Below is a small trained network, with its code and all its weights. Each question gives an input and a target symbol and asks what happens when units are switched off, that is, made to give their printed mean instead of their output.

import numpy as np


def w(rows, s, z=0):
    codes = np.array(rows[::2]) - 128.0
    scale = np.full(codes.shape[1], s)
    scale[-1] = z or s
    return codes * scale


def norm(h):
    return h / np.sqrt((h * h).mean(-1, keepdims=True) + 1e-5)


def f(y):
    return np.maximum(y, 0)


def softmax(a):
    e = np.exp(a - a.max(-1, keepdims=True))
    return e / e.sum(-1, keepdims=True)


def log_softmax(a):
    a = a - a.max(-1, keepdims=True)
    return a - np.log(np.exp(a).sum(-1, keepdims=True))


def net(x, mask):
    ids = ['ΔΣΦΨαητω'.index(c) for c in x.split()]
    T = len(ids)
    res = E[ids] + P[:T]
    r = norm(res)
    for j in range(2):
        rows = slice(4 * j, 4 * j + 4)
        q, k, v = (r @ M[0][rows].T for M in (Q, K, V))
        z = softmax(np.where(np.tri(T) > 0, q @ k.T / 4**0.5, -1e9)) @ v
        o = O[0][rows]
        res = res + np.where(mask[j], z, o[:, -1]) @ o[:, :-1]
    y = f(norm(res) @ A[0][:, :-1].T + A[0][:, -1])
    res = res + np.where(mask[2:26], y, B[0][:, -1]) @ B[0][:, :-1]
    return log_softmax(norm(res)[-1] @ U[:, :-1].T + U[:, -1])


Q, K, V, O, A, B = {}, {}, {}, {}, {}, {}
E = w([
[101,186,177,106,48],'Δ',
[171,146,221,203,216],'Σ',
[197,143,159,68,146],'Φ',
[168,164,143,241,144],'Ψ',
[171,129,87,122,65],'α',
[235,250,200,201,200],'η',
[106,42,54,92,149],'τ',
[114,158,105,159,140],'ω',
],0.026)
P = w([
[95,254,67,163,230],'0',
[128,95,146,158,117],'1',
[124,124,136,162,162],'2',
[163,118,160,157,145],'3',
[162,117,162,159,156],'4',
[171,117,172,151,157],'5',
[170,117,173,157,165],'6',
[161,112,178,157,162],'7',
],0.0086)
Q[0] = w([
[155,169,62,17,142],'h1',
[62,158,61,158,114],'h1',
[97,44,105,102,71],'h1',
[195,1,148,148,33],'h1',
[135,145,137,104,141],'h2',
[151,134,70,101,73],'h2',
[104,128,132,111,156],'h2',
[152,135,100,127,144],'h2',
],0.032)
K[0] = w([
[82,185,136,78,125],'h1',
[197,197,95,167,137],'h1',
[172,197,148,134,70],'h1',
[136,102,253,152,67],'h1',
[147,134,131,98,130],'h2',
[136,102,89,102,146],'h2',
[106,115,137,114,146],'h2',
[102,160,113,118,131],'h2',
],0.034)
V[0] = w([
[57,252,151,99,134],'h1',
[78,207,135,108,54],'h1',
[181,122,200,163,118],'h1',
[110,129,132,58,164],'h1',
[75,120,94,109,148],'h2',
[141,170,160,90,65],'h2',
[223,8,70,189,205],'h2',
[197,152,94,55,82],'h2',
],0.011)
O[0] = w([
[56,146,136,109,202,254],'h1',
[62,174,84,86,162,227],'h1',
[179,165,111,146,162,187],'h1',
[136,110,142,90,135,67],'h1',
[75,113,127,121,138,31],'h2',
[197,109,144,122,110,247],'h2',
[74,184,6,155,128,16],'h2',
[200,113,81,143,111,254],'h2',
],0.015,0.0047)
A[0] = w([
[174,148,129,116,142,103],'n1',
[150,72,3,131,83,89],'n2',
[103,207,165,97,109,136],'n3',
[89,168,144,181,113,155],'n4',
[126,144,50,194,110,27],'n5',
[121,103,178,145,160,79],'n6',
[190,7,76,95,115,93],'n7',
[89,104,63,118,201,79],'n8',
[171,89,119,135,138,155],'n9',
[66,125,162,203,116,90],'n10',
[153,7,67,220,219,112],'n11',
[165,57,97,32,145,131],'n12',
[190,45,92,99,162,78],'n13',
[174,100,139,147,189,98],'n14',
[41,160,156,106,119,2],'n15',
[131,87,163,75,6,112],'n16',
[151,216,94,101,117,134],'n17',
[146,143,139,168,99,155],'n18',
[195,139,86,139,114,49],'n19',
[155,48,86,150,214,152],'n20',
[190,163,118,50,98,90],'n21',
[119,145,68,93,128,169],'n22',
[93,90,75,194,87,141],'n23',
[145,127,132,117,140,80],'n24',
],0.019,0.0079)
B[0] = w([
[128,138,76,116,120,192],'n1',
[253,179,109,211,142,211],'n2',
[202,109,156,107,132,204],'n3',
[119,78,126,88,125,183],'n4',
[132,158,172,175,216,184],'n5',
[124,91,78,147,143,171],'n6',
[28,164,135,130,143,170],'n7',
[112,159,123,129,20,196],'n8',
[119,146,115,123,165,192],'n9',
[117,124,78,176,95,152],'n10',
[198,38,177,139,74,163],'n11',
[152,102,70,138,96,178],'n12',
[60,98,173,126,115,162],'n13',
[81,182,60,133,127,193],'n14',
[74,153,146,71,195,155],'n15',
[64,181,68,56,73,210],'n16',
[102,75,188,99,155,254],'n17',
[138,115,195,119,131,220],'n18',
[118,55,124,106,162,199],'n19',
[130,77,173,94,93,179],'n20',
[165,92,94,145,195,222],'n21',
[143,209,97,137,106,211],'n22',
[50,193,142,109,130,169],'n23',
[125,143,119,145,131,136],'n24',
],0.043,0.0094)
U = w([
[60,136,145,100,101,240],'Δ',
[171,13,138,164,24,112],'Σ',
[96,40,36,150,160,129],'Φ',
[95,76,228,175,113,162],'Ψ',
[143,160,120,180,208,164],'α',
[221,80,63,44,66,71],'η',
[200,152,124,161,21,150],'τ',
[170,129,210,16,191,4],'ω',
],0.011,0.0033)

Each question gives the input, a string of symbols that net reads in full, and the target symbol t.
The units are the heads (4 rows each of Q, K, V and O) and the neurons (one row each of A and B). Each row of codes is followed by its name. A weight is (code - 128) times the scale printed after its matrix; where a second scale follows, it is the last column's (O, A, B and U).
mask holds one flag per unit, heads first, then neurons. A switched-off unit (its flag False) gives its mean, the last column of its rows in O or B, instead of its output. The means were averaged over made-up inputs and are rounded, as every weight is.
A unit's drop is (log p(t) with every unit on - log p(t) with that unit switched off) / (log p(t) with every unit on - log p(t) with every unit switched off).
The circuit of an input: a set's keep is (log p(t) with only the set's units on - log p(t) with every unit switched off) / (log p(t) with every unit on - log p(t) with every unit switched off). Starting from the 12 units with the biggest drops (on a tie, the unit counted first), units are removed one at a time, each time the one whose removal leaves the highest keep (on an exact tie, the one counted first), for as long as the keep stays at least 0.8.
circuit, biggest first: the units of the circuit, biggest drop first
most important unit: the unit with the biggest drop
k most important neurons: the k neurons with the biggest drops, biggest first
which heads matter: for each layer, one digit per head in row order, 1 if its drop is at least 0.15 and else 0, layers parted by /
drop when u is switched off: that unit's drop, to one decimal
input η Φ α Δ α Δ τ, target τ: which heads matter => 00
input α τ Δ η, target Δ: 2 most important neurons => n16; n2
input α α Δ ω α Φ Ψ τ, target Δ: circuit, biggest first => h2; n23
input Δ η η Ψ ω, target Φ: 3 most important neurons => n6; n14; n2
input Σ Φ Ψ α Δ Δ Δ Ψ, target Σ: circuit, biggest first => n11
input Δ Δ η τ Δ ω, target Δ: circuit, biggest first => n7; h1
input Δ η τ, target Δ: circuit, biggest first => h1; n8
input α Δ Δ, target η: circuit, biggest first => n16; n3
input ω Ψ η α Δ Σ ω, target Φ: 2 most important neurons => n6; n2
input Ψ Δ τ Δ Δ Φ, target Δ: circuit, biggest first => n7; h1
input τ Δ Σ Ψ α, target Δ: circuit, biggest first => h2; n8
input Δ η τ Δ ω, target Δ: circuit, biggest first => h1; n7
input η Δ τ α Φ Σ Σ, target Δ: 2 most important neurons => n16; n7
input Δ α Δ Σ ω Φ, target Φ: which heads matter => 01
input τ Φ Φ α Ψ, target Ψ: which heads matter => 01
input Δ Ψ Δ, target Ψ: which heads matter => 11
input Φ Δ Δ, target η: which heads matter => 00
input Δ Φ α τ Δ Δ ω Δ, target Δ: which heads matter => 10
input Ψ Σ Φ, target Φ: which heads matter => 00
input α τ Δ α, target Δ: most important unit => h1
input Δ α α η α Ψ Σ, target Ψ: most important neuron => n2
input Δ Φ Φ Δ Σ η α, target α: drop when n5 is switched off => 0.4
